Below is a small trained network, with its code and all its weights. Each question gives an input and a class and asks what happens when units are switched off, that is, made to give their printed mean instead of their output.

import numpy as np


def w(rows, s, z=0):
    codes = np.array(rows[::2]) - 128.0
    scale = np.full(codes.shape[1], s)
    scale[-1] = z or s
    return codes * scale


def norm(h):
    return h / np.sqrt((h * h).mean(-1, keepdims=True) + 1e-5)


def f(y):
    return np.maximum(y, 0)


def log_softmax(a):
    a = a - a.max(-1, keepdims=True)
    return a - np.log(np.exp(a).sum(-1, keepdims=True))


def net(x, mask):
    res = np.array(x, float).reshape(1, 6) / 4 @ E
    u = 0
    for l in range(3):
        y = f(norm(res) @ A[l][:, :-1].T + A[l][:, -1])
        res = res + np.where(mask[u : u + 16], y, B[l][:, -1]) @ B[l][:, :-1]
        u += 16
    return log_softmax(norm(res)[-1] @ U[:, :-1].T + U[:, -1])


A, B = {}, {}
E = w([
[140,211,102,145,44,153,195,117,181,96],'x0',
[159,41,136,219,120,153,127,17,162,106],'x1',
[94,67,66,96,32,174,156,122,43,147],'x2',
[137,96,46,110,180,143,196,145,161,181],'x3',
[242,102,208,146,90,249,128,211,119,174],'x4',
[142,106,67,32,167,210,71,80,159,2],'x5',
],0.0041)
A[0] = w([
[173,106,221,108,99,207,130,173,147,140,85],'0.n1',
[58,108,123,146,165,59,78,83,90,112,74],'0.n2',
[100,204,50,209,48,122,177,151,200,75,57],'0.n3',
[55,39,98,126,129,155,58,143,40,170,138],'0.n4',
[32,195,106,89,117,90,133,75,176,99,33],'0.n5',
[107,160,146,196,162,98,179,111,119,208,49],'0.n6',
[122,50,151,137,118,152,119,37,174,76,94],'0.n7',
[134,176,203,126,97,107,30,117,58,122,6],'0.n8',
[125,116,88,43,211,192,122,192,132,65,79],'0.n9',
[148,60,184,127,243,70,86,154,130,141,42],'0.n10',
[174,141,77,150,195,51,32,208,240,92,83],'0.n11',
[84,147,103,178,134,144,177,158,37,123,35],'0.n12',
[102,156,210,166,10,88,2,76,88,87,39],'0.n13',
[111,155,93,92,126,127,68,193,157,102,101],'0.n14',
[149,179,185,219,175,105,112,158,184,104,62],'0.n15',
[152,70,33,151,185,120,189,182,182,193,44],'0.n16',
],0.0062,0.0022)
B[0] = w([
[72,111,162,136,122,168,82,150,206,189,240],'0.n1',
[90,93,105,119,142,129,120,171,213,191,224],'0.n2',
[161,124,104,111,108,115,143,163,188,91,233],'0.n3',
[166,85,168,96,102,108,197,164,161,72,242],'0.n4',
[100,108,136,137,108,172,73,146,168,185,227],'0.n5',
[104,154,152,253,131,87,98,131,72,99,218],'0.n6',
[128,133,107,182,184,168,173,177,108,139,235],'0.n7',
[180,163,122,95,158,93,106,114,95,170,201],'0.n8',
[115,164,142,145,130,143,83,133,90,97,230],'0.n9',
[171,95,139,103,130,95,153,176,146,85,222],'0.n10',
[110,88,214,109,96,149,194,79,112,128,233],'0.n11',
[107,115,181,134,111,125,131,131,102,109,173],'0.n12',
[194,124,63,96,138,122,140,67,106,173,253],'0.n13',
[124,143,91,193,194,164,213,136,111,120,189],'0.n14',
[107,95,151,97,122,137,229,97,113,131,221],'0.n15',
[213,160,115,52,138,96,74,41,105,196,223],'0.n16',
],0.0066,0.0042)
A[1] = w([
[121,148,147,146,73,145,139,131,148,101,11],'1.n1',
[124,93,75,99,31,122,152,134,96,161,20],'1.n2',
[133,111,80,205,104,144,103,120,147,143,76],'1.n3',
[113,91,98,109,68,169,137,136,90,79,7],'1.n4',
[139,132,100,111,159,69,153,92,183,114,73],'1.n5',
[121,84,106,57,152,199,109,129,137,129,151],'1.n6',
[66,169,129,69,120,91,185,197,73,100,109],'1.n7',
[163,197,111,136,37,143,136,117,158,96,91],'1.n8',
[139,88,104,205,170,179,148,106,105,83,115],'1.n9',
[73,254,170,74,132,147,85,203,109,146,17],'1.n10',
[145,117,75,85,171,104,105,79,124,190,172],'1.n11',
[119,63,167,84,166,108,87,125,45,110,208],'1.n12',
[122,107,127,182,101,106,95,136,148,205,187],'1.n13',
[126,107,124,196,145,117,131,91,143,110,46],'1.n14',
[160,150,98,108,169,172,110,70,110,86,73],'1.n15',
[25,75,115,125,191,61,85,95,164,80,191],'1.n16',
],0.0072,0.0013)
B[1] = w([
[130,133,81,94,125,80,171,147,140,111,161],'1.n1',
[93,156,203,118,101,109,206,53,158,95,218],'1.n2',
[114,66,114,92,161,170,159,132,135,175,186],'1.n3',
[92,154,238,97,92,94,167,96,101,120,176],'1.n4',
[164,76,201,102,110,128,111,122,166,190,206],'1.n5',
[136,215,237,209,131,71,114,182,140,171,253],'1.n6',
[151,39,72,119,224,169,134,113,95,164,209],'1.n7',
[228,117,47,134,144,101,154,178,170,117,212],'1.n8',
[83,125,68,45,226,129,65,116,58,56,215],'1.n9',
[122,43,67,99,212,162,139,84,109,151,219],'1.n10',
[178,202,115,108,80,177,87,97,125,146,218],'1.n11',
[199,194,26,151,95,100,180,106,241,74,227],'1.n12',
[98,122,153,135,152,134,18,142,103,51,246],'1.n13',
[97,101,40,114,116,210,195,138,62,180,177],'1.n14',
[134,211,177,193,108,66,72,65,98,68,192],'1.n15',
[131,136,122,72,3,204,102,158,116,109,222],'1.n16',
],0.0052,0.0041)
A[2] = w([
[125,55,174,127,120,93,104,142,142,78,110],'2.n1',
[22,137,71,109,84,73,115,115,165,172,143],'2.n2',
[168,175,153,86,157,129,95,60,125,162,173],'2.n3',
[159,94,120,198,103,2,156,181,146,149,159],'2.n4',
[86,107,177,40,77,138,193,78,83,102,142],'2.n5',
[172,139,170,180,154,164,84,199,122,188,235],'2.n6',
[141,160,66,162,104,134,169,141,152,98,4],'2.n7',
[118,47,79,180,223,172,131,90,57,127,83],'2.n8',
[125,111,84,217,84,172,178,144,168,107,93],'2.n9',
[145,133,115,111,163,179,140,110,108,167,129],'2.n10',
[93,197,162,136,145,194,78,132,124,51,38],'2.n11',
[193,175,70,156,106,118,102,65,136,171,171],'2.n12',
[90,130,120,236,94,110,134,162,7,183,96],'2.n13',
[123,136,195,114,98,142,213,76,107,60,170],'2.n14',
[174,62,125,115,106,113,109,181,106,90,45],'2.n15',
[168,143,129,135,105,103,138,103,87,198,56],'2.n16',
],0.0069,0.0019)
B[2] = w([
[148,164,99,91,134,153,140,180,162,146,170],'2.n1',
[123,109,221,149,86,223,48,110,181,172,180],'2.n2',
[145,150,114,219,61,112,192,97,84,180,232],'2.n3',
[120,142,93,122,132,147,104,162,122,25,232],'2.n4',
[123,131,190,254,197,141,180,151,120,151,209],'2.n5',
[65,104,95,118,75,169,109,77,165,114,253],'2.n6',
[210,114,146,115,150,73,97,182,178,137,159],'2.n7',
[107,121,70,72,187,104,153,159,107,183,206],'2.n8',
[132,123,122,46,175,104,93,161,121,143,178],'2.n9',
[116,89,131,145,108,74,110,77,69,182,197],'2.n10',
[54,135,112,159,80,44,58,157,83,79,186],'2.n11',
[176,154,160,88,127,145,122,103,51,103,226],'2.n12',
[72,195,95,138,166,124,85,147,80,46,182],'2.n13',
[84,101,155,152,143,75,173,150,150,138,221],'2.n14',
[153,187,79,68,105,85,154,85,149,128,160],'2.n15',
[86,166,163,149,118,57,122,86,132,113,198],'2.n16',
],0.0072,0.0051)
U = w([
[70,89,161,132,45,249,30,128,172,186,249],'0',
[60,179,94,168,131,80,43,155,47,23,176],'1',
[202,185,135,152,79,97,121,32,56,182,31],'2',
[82,92,199,184,168,108,211,148,145,136,126],'3',
[217,110,80,58,138,95,134,196,197,97,98],'4',
[97,71,37,91,213,155,120,122,56,200,1],'5',
],0.013,0.00077)

Each question gives the input, the list of numbers given to net, and the class t.
The units are the neurons (one row each of A and B). Each row of codes is followed by its name. A weight is (code - 128) times the scale printed after its matrix; where a second scale follows, it is the last column's (A, B and U).
mask holds one flag per neuron, layer by layer. A switched-off neuron (its flag False) gives its mean, the last column of its row in B, instead of its output. The means were averaged over made-up inputs and are rounded, as every weight is.
A unit's drop is (log p(t) with every unit on - log p(t) with that unit switched off) / (log p(t) with every unit on - log p(t) with every unit switched off).
The circuit of an input: a set's keep is (log p(t) with only the set's units on - log p(t) with every unit switched off) / (log p(t) with every unit on - log p(t) with every unit switched off). Starting from the 12 units with the biggest drops (on a tie, the unit counted first), units are removed one at a time, each time the one whose removal leaves the highest keep (on an exact tie, the one counted first), for as long as the keep stays at least 0.8.
circuit, biggest first: the units of the circuit, biggest drop first
k most important neurons: the k neurons with the biggest drops, biggest first
k most important neurons of layer l: the k neurons of layer l with the biggest drops, biggest first
input [-4,-7,2,3,2,8], class 1: 3 most important neurons : [2.n11; 1.n15; 1.n6]
input [-5,-1,2,-7,-3,1], class 2: circuit, biggest first : [0.n13]
input [4,-2,8,1,7,-3], class 3: circuit, biggest first : [1.n2; 2.n5]
input [5,0,6,0,-3,-4], class 3: 3 most important neurons : [1.n2; 1.n4; 2.n5]
input [-6,2,-5,-1,3,6], class 1: 2 most important neurons of layer 0 : [0.n9; 0.n4]
input [6,4,-4,-5,6,-5], class 0: 2 most important neurons of layer 0 : [0.n1; 0.n4]
input [-2,-7,-5,5,2,-4], class 5: 3 most important neurons : [0.n13; 1.n7; 1.n10]
input [3,8,-7,0,-4,5], class 5: circuit, biggest first : [1.n14; 2.n8]
input [-3,-6,-5,2,-6,6], class 0: 4 most important neurons : [0.n2; 0.n5; 1.n16; 0.n7]
input [-5,4,6,-8,6,8], class 1: 4 most important neurons : [2.n11; 0.n16; 0.n7; 1.n9]
input [-7,-4,7,-8,1,0], class 2: 2 most important neurons of layer 0 : [0.n13; 0.n8]
input [-6,-6,3,1,6,1], class 0: 3 most important neurons : [0.n1; 2.n6; 1.n6]
input [-8,6,6,2,-8,0], class 0: 3 most important neurons : [0.n2; 2.n2; 1.n16]
input [-4,-5,6,3,-7,0], class 0: circuit, biggest first : [2.n2]
input [-6,2,8,8,-2,8], class 1: 2 most important neurons of layer 0 : [0.n9; 0.n13]
input [0,0,-5,1,-5,-1], class 0: 2 most important neurons of layer 0 : [0.n5; 0.n2]
input [5,6,6,2,4,3], class 3: 3 most important neurons : [1.n4; 0.n6; 1.n2]
input [-8,-4,-2,6,-1,2], class 4: 3 most important neurons of layer 0 : [0.n10; 0.n4; 0.n13]
input [1,8,1,3,6,-2], class 5: circuit, biggest first : [2.n8; 1.n9]
input [-2,-8,-2,-4,6,0], class 5: circuit, biggest first : [1.n10]
input [1,-5,-4,-3,7,0], class 0: 2 most important neurons : [0.n1; 2.n6]
input [-1,3,-7,-1,-7,6], class 0: circuit, biggest first : [0.n5; 1.n16]
input [-5,-4,0,0,6,-8], class 1: circuit, biggest first : [2.n13; 0.n6]
input [-1,-8,-5,-4,-7,1], class 5: 3 most important neurons : [1.n10; 1.n7; 0.n14]
input [-7,1,8,-5,3,-6], class 3: 2 most important neurons : [0.n4; 1.n2]
